Below are the code and all the weights of a small trained network. Each question names an input and a target symbol and asks about switching units off, where a switched-off unit gives its printed mean instead of its output.

import numpy as np


def w(rows, s, z=0):
    codes = np.array(rows[::2]) - 128.0
    scale = np.full(codes.shape[1], s)
    scale[-1] = z or s
    return codes * scale


def f(y):
    return y / 2 * (1 + np.tanh(0.7978845608 * (y + 0.044715 * y**3)))


def softmax(a):
    e = np.exp(a - a.max(-1, keepdims=True))
    return e / e.sum(-1, keepdims=True)


def log_softmax(a):
    a = a - a.max(-1, keepdims=True)
    return a - np.log(np.exp(a).sum(-1, keepdims=True))


def net(x, mask):
    ids = ['ΔΘβεζηξτ'.index(c) for c in x.split()]
    T = len(ids)
    res = E[ids] + P[:T]
    q, k, v = (res @ M[0].T for M in (Q, K, V))
    z = softmax(np.where(np.tri(T) > 0, q @ k.T / 2**0.5, -1e9)) @ v
    res = res + np.where(mask[0], z, O[0][:, -1]) @ O[0][:, :-1]
    y = f(res @ A[0][:, :-1].T + A[0][:, -1])
    res = res + np.where(mask[1:9], y, B[0][:, -1]) @ B[0][:, :-1]
    return log_softmax(res[-1] @ U[:, :-1].T + U[:, -1])


Q, K, V, O, A, B = {}, {}, {}, {}, {}, {}
E = w([
[171,138,122,96],'Δ',
[163,217,55,170],'Θ',
[139,130,154,110],'β',
[222,111,209,169],'ε',
[227,148,99,122],'ζ',
[54,156,159,116],'η',
[140,183,127,181],'ξ',
[250,88,152,112],'τ',
],0.014)
P = w([
[165,149,172,12],'0',
[137,72,107,99],'1',
[139,186,200,143],'2',
[163,89,119,152],'3',
[125,78,94,113],'4',
[132,191,201,179],'5',
[156,88,112,156],'6',
[116,84,97,115],'7',
[129,199,208,194],'8',
[143,96,111,149],'9',
[114,94,98,116],'10',
[143,244,220,215],'11',
],0.011)
Q[0] = w([
[46,157,166,138],'H0',
[209,254,196,74],'H0',
],0.0087)
K[0] = w([
[109,131,138,86],'H0',
[6,21,111,157],'H0',
],0.014)
V[0] = w([
[187,32,1,158],'H0',
[157,67,156,202],'H0',
],0.009)
O[0] = w([
[174,225,194,1,2],'H0',
[196,160,190,107,133],'H0',
],0.007,0.00085)
A[0] = w([
[105,175,205,122,48],'N0',
[137,45,100,45,47],'N1',
[117,117,103,217,200],'N2',
[33,129,211,124,114],'N3',
[8,186,146,87,1],'N4',
[104,55,192,91,143],'N5',
[134,182,80,62,45],'N6',
[119,113,64,89,165],'N7',
],0.016,0.0041)
B[0] = w([
[100,136,72,130,190],'N0',
[96,164,154,187,176],'N1',
[128,84,161,127,253],'N2',
[185,182,124,150,171],'N3',
[108,19,172,85,135],'N4',
[129,170,6,127,169],'N5',
[183,142,87,73,151],'N6',
[18,137,129,4,157],'N7',
],0.023,0.005)
U = w([
[54,235,202,115,85],'Δ',
[117,161,114,89,52],'Θ',
[63,151,74,150,121],'β',
[156,119,48,142,46],'ε',
[152,213,206,85,92],'ζ',
[99,100,97,119,133],'η',
[118,153,205,130,255],'ξ',
[154,255,187,174,189],'τ',
],0.0092,0.0048)

Each question gives the input, a string of symbols that net reads in full, and the target symbol t.
The units are the heads (2 rows each of Q, K, V and O) and the neurons (one row each of A and B). Each row of codes is followed by its name. A weight is (code - 128) times the scale printed after its matrix; where a second scale follows, it is the last column's (O, A, B and U).
mask holds one flag per unit, heads first, then neurons. A switched-off unit (its flag False) gives its mean, the last column of its rows in O or B, instead of its output. The means were averaged over made-up inputs and are rounded, as every weight is.
A unit's drop is (log p(t) with every unit on - log p(t) with that unit switched off) / (log p(t) with every unit on - log p(t) with every unit switched off).
The circuit of an input: a set's keep is (log p(t) with only the set's units on - log p(t) with every unit switched off) / (log p(t) with every unit on - log p(t) with every unit switched off). Starting from all 9 units, units are removed one at a time, each time the one whose removal leaves the highest keep (on an exact tie, the one counted first), for as long as the keep stays at least 0.8.
units of the circuit, in order: the units of the circuit, biggest drop first
unit that matters most: the unit with the biggest drop
k most important neurons: the k neurons with the biggest drops, biggest first
drop when u is switched off: that unit's drop, to one decimal
input ξ τ Θ Θ Θ ξ Θ β ζ ξ ε η, target ξ: units of the circuit, in order => N4
input β Δ Δ ξ Θ, target Θ: units of the circuit, in order => N7; N6; H0
input β τ β ε ζ ε ξ η ζ τ Δ τ, target ξ: units of the circuit, in order => H0; N2; N5
input β Θ β ζ, target ζ: 2 most important neurons => N5; N0
input τ Θ η, target ξ: 3 most important neurons => N2; N4; N3
input Δ ζ τ η β η η ε ζ, target ξ: 3 most important neurons => N2; N5; N3
input Θ τ ζ Δ ζ Θ, target ε: units of the circuit, in order => H0; N0; N6
input η τ ε, target ξ: 2 most important neurons => N2; N0
input β β η ξ ε, target ε: 2 most important neurons => N5; N7
input β η η τ, target τ: 3 most important neurons => N1; N7; N0
input ξ ξ Θ ξ, target ξ: 2 most important neurons => N2; N5
input ξ η ε τ τ ζ η Δ, target Δ: 2 most important neurons => N7; N1
input ξ ε β ε ζ η ε ε η ε η ε, target ξ: 2 most important neurons => N2; N5
input τ ζ η β η ε τ ε ε β ξ, target ξ: unit that matters most => N5
input ζ Δ Θ, target ε: 2 most important neurons => N6; N0
input τ η ζ, target ξ: drop when N2 is switched off => 0.2
input ζ β ζ τ β Θ ζ ε, target ε: drop when N1 is switched off => 0.2
input β η ξ η ε η β β ε τ ζ Θ, target ξ: drop when N3 is switched off => 0.1
input Δ ξ ξ Θ ζ ξ Θ Θ, target Θ: drop when H0 is switched off => 0.3
input β ζ β η Δ, target Δ: unit that matters most => N7
